Below is a small trained network, with its code and all its weights. Each question gives an input and a target symbol and asks what happens when units are switched off, that is, made to give their printed mean instead of their output.

import numpy as np


def w(rows, s, z=0):
    codes = np.array(rows[::2]) - 128.0
    scale = np.full(codes.shape[1], s)
    scale[-1] = z or s
    return codes * scale


def norm(h):
    return h / np.sqrt((h * h).mean(-1, keepdims=True) + 1e-5)


def softmax(a):
    e = np.exp(a - a.max(-1, keepdims=True))
    return e / e.sum(-1, keepdims=True)


def log_softmax(a):
    a = a - a.max(-1, keepdims=True)
    return a - np.log(np.exp(a).sum(-1, keepdims=True))


def net(x, mask):
    ids = ['ΓΞΠΨΩαβδεζηλμτφ'.index(c) for c in x.split()]
    T = len(ids)
    res = E[ids] + P[:T]
    u = 0
    for l in range(2):
        r = norm(res)
        for j in range(3):
            rows = slice(2 * j, 2 * j + 2)
            q, k, v = (r @ M[l][rows].T for M in (Q, K, V))
            z = softmax(np.where(np.tri(T) > 0, q @ k.T / 2**0.5, -1e9)) @ v
            o = O[l][rows]
            res = res + np.where(mask[u + j], z, o[:, -1]) @ o[:, :-1]
        u += 3
    return log_softmax(norm(res)[-1] @ U[:, :-1].T + U[:, -1])


Q, K, V, O = {}, {}, {}, {}
E = w([
[104,99,196],'Γ',
[69,76,133],'Ξ',
[148,137,140],'Π',
[99,94,106],'Ψ',
[89,71,93],'Ω',
[167,96,128],'α',
[92,213,130],'β',
[96,94,123],'δ',
[157,105,130],'ε',
[103,81,155],'ζ',
[114,127,94],'η',
[77,101,175],'λ',
[90,142,11],'μ',
[220,123,250],'τ',
[131,121,157],'φ',
],0.022)
P = w([
[114,148,250],'0',
[46,86,78],'1',
[132,148,162],'2',
[105,130,86],'3',
[126,144,106],'4',
[71,171,99],'5',
],0.002)
Q[0] = w([
[81,149,79],'0.h1',
[77,68,196],'0.h1',
[151,55,38],'0.h2',
[140,221,103],'0.h2',
[143,238,138],'0.h3',
[79,29,251],'0.h3',
],0.014)
K[0] = w([
[158,125,50],'0.h1',
[200,148,188],'0.h1',
[184,165,45],'0.h2',
[12,176,148],'0.h2',
[179,189,74],'0.h3',
[184,108,247],'0.h3',
],0.015)
V[0] = w([
[168,28,186],'0.h1',
[49,113,104],'0.h1',
[107,174,54],'0.h2',
[192,113,93],'0.h2',
[65,254,177],'0.h3',
[76,121,106],'0.h3',
],0.014)
O[0] = w([
[187,186,147,134],'0.h1',
[94,176,226,196],'0.h1',
[167,88,238,36],'0.h2',
[48,126,161,76],'0.h2',
[103,255,244,255],'0.h3',
[144,82,163,168],'0.h3',
],0.0099,0.0047)
Q[1] = w([
[177,193,147],'1.h1',
[25,112,119],'1.h1',
[75,114,125],'1.h2',
[82,69,192],'1.h2',
[2,108,194],'1.h3',
[36,155,108],'1.h3',
],0.016)
K[1] = w([
[193,147,101],'1.h1',
[65,6,186],'1.h1',
[166,100,126],'1.h2',
[34,55,138],'1.h2',
[172,212,91],'1.h3',
[197,218,185],'1.h3',
],0.015)
V[1] = w([
[6,187,42],'1.h1',
[46,94,146],'1.h1',
[155,202,84],'1.h2',
[168,164,196],'1.h2',
[162,145,219],'1.h3',
[230,81,109],'1.h3',
],0.016)
O[1] = w([
[7,158,119,163],'1.h1',
[66,75,116,161],'1.h1',
[93,181,137,138],'1.h2',
[141,135,188,159],'1.h2',
[170,92,129,246],'1.h3',
[192,164,123,2],'1.h3',
],0.019,0.0069)
U = w([
[119,142,28,129],'Γ',
[122,110,143,53],'Ξ',
[152,149,116,117],'Π',
[214,140,144,154],'Ψ',
[119,185,112,183],'Ω',
[159,60,163,172],'α',
[66,55,104,195],'β',
[108,140,135,41],'δ',
[122,130,156,11],'ε',
[182,99,106,180],'ζ',
[139,116,113,42],'η',
[101,149,43,1],'λ',
[137,121,149,159],'μ',
[97,142,160,150],'τ',
[85,106,251,190],'φ',
],0.016,0.0045)

Each question gives the input, a string of symbols that net reads in full, and the target symbol t.
The units are the heads (2 rows each of Q, K, V and O). Each row of codes is followed by its name. A weight is (code - 128) times the scale printed after its matrix; where a second scale follows, it is the last column's (O and U).
mask holds one flag per head, layer by layer. A switched-off head (its flag False) gives its mean, the last column of its rows in O, instead of its output. The means were averaged over made-up inputs and are rounded, as every weight is.
A unit's drop is (log p(t) with every unit on - log p(t) with that unit switched off) / (log p(t) with every unit on - log p(t) with every unit switched off).
The circuit of an input: a set's keep is (log p(t) with only the set's units on - log p(t) with every unit switched off) / (log p(t) with every unit on - log p(t) with every unit switched off). Starting from all 6 units, units are removed one at a time, each time the one whose removal leaves the highest keep (on an exact tie, the one counted first), for as long as the keep stays at least 0.8.
circuit, biggest first: the units of the circuit, biggest drop first
unit that matters most: the unit with the biggest drop
heads that matter: for each layer, one digit per head in row order, 1 if its drop is at least 0.15 and else 0, layers parted by /
drop when u is switched off: that unit's drop, to one decimal
input α Ψ α λ, target Γ: unit that matters most : 0.h3
input Ξ δ ε η, target α: heads that matter : 111 / 100
input β Π α, target β: heads that matter : 011 / 000
input β β λ β τ Π, target Ψ: heads that matter : 001 / 100
input ε λ φ, target Ω: circuit, biggest first : 0.h1; 0.h2
input α α ζ δ, target Γ: heads that matter : 111 / 000
input β μ λ, target β: circuit, biggest first : 1.h2; 0.h2; 0.h3
input φ α Ξ η, target α: circuit, biggest first : 0.h2; 0.h1; 0.h3; 1.h1
input Ψ η β, target α: circuit, biggest first : 0.h2; 0.h3; 0.h1; 1.h1
input α Ψ α, target Γ: circuit, biggest first : 0.h3; 1.h3
input β Ψ η β Π, target α: heads that matter : 110 / 010
input β β β τ, target Ψ: circuit, biggest first : 1.h1; 0.h1
input β δ β τ β, target Ψ: circuit, biggest first : 1.h1; 0.h2
input β Ψ α, target β: unit that matters most : 0.h1
input α β ε, target Γ: heads that matter : 001 / 000
input β β ζ μ β, target β: circuit, biggest first : 0.h1; 0.h3; 1.h2
input Ξ λ α α, target α: circuit, biggest first : 0.h3; 0.h1; 0.h2; 1.h1
input Ξ λ τ Ψ, target α: heads that matter : 111 / 110
input β β Ψ η ε, target β: drop when 1.h2 is switched off : -0.1
input β β α λ, target β: circuit, biggest first : 0.h3
input β β ζ, target β: drop when 1.h3 is switched off : 0.0
input λ β φ, target Ω: drop when 1.h1 is switched off : 0.1
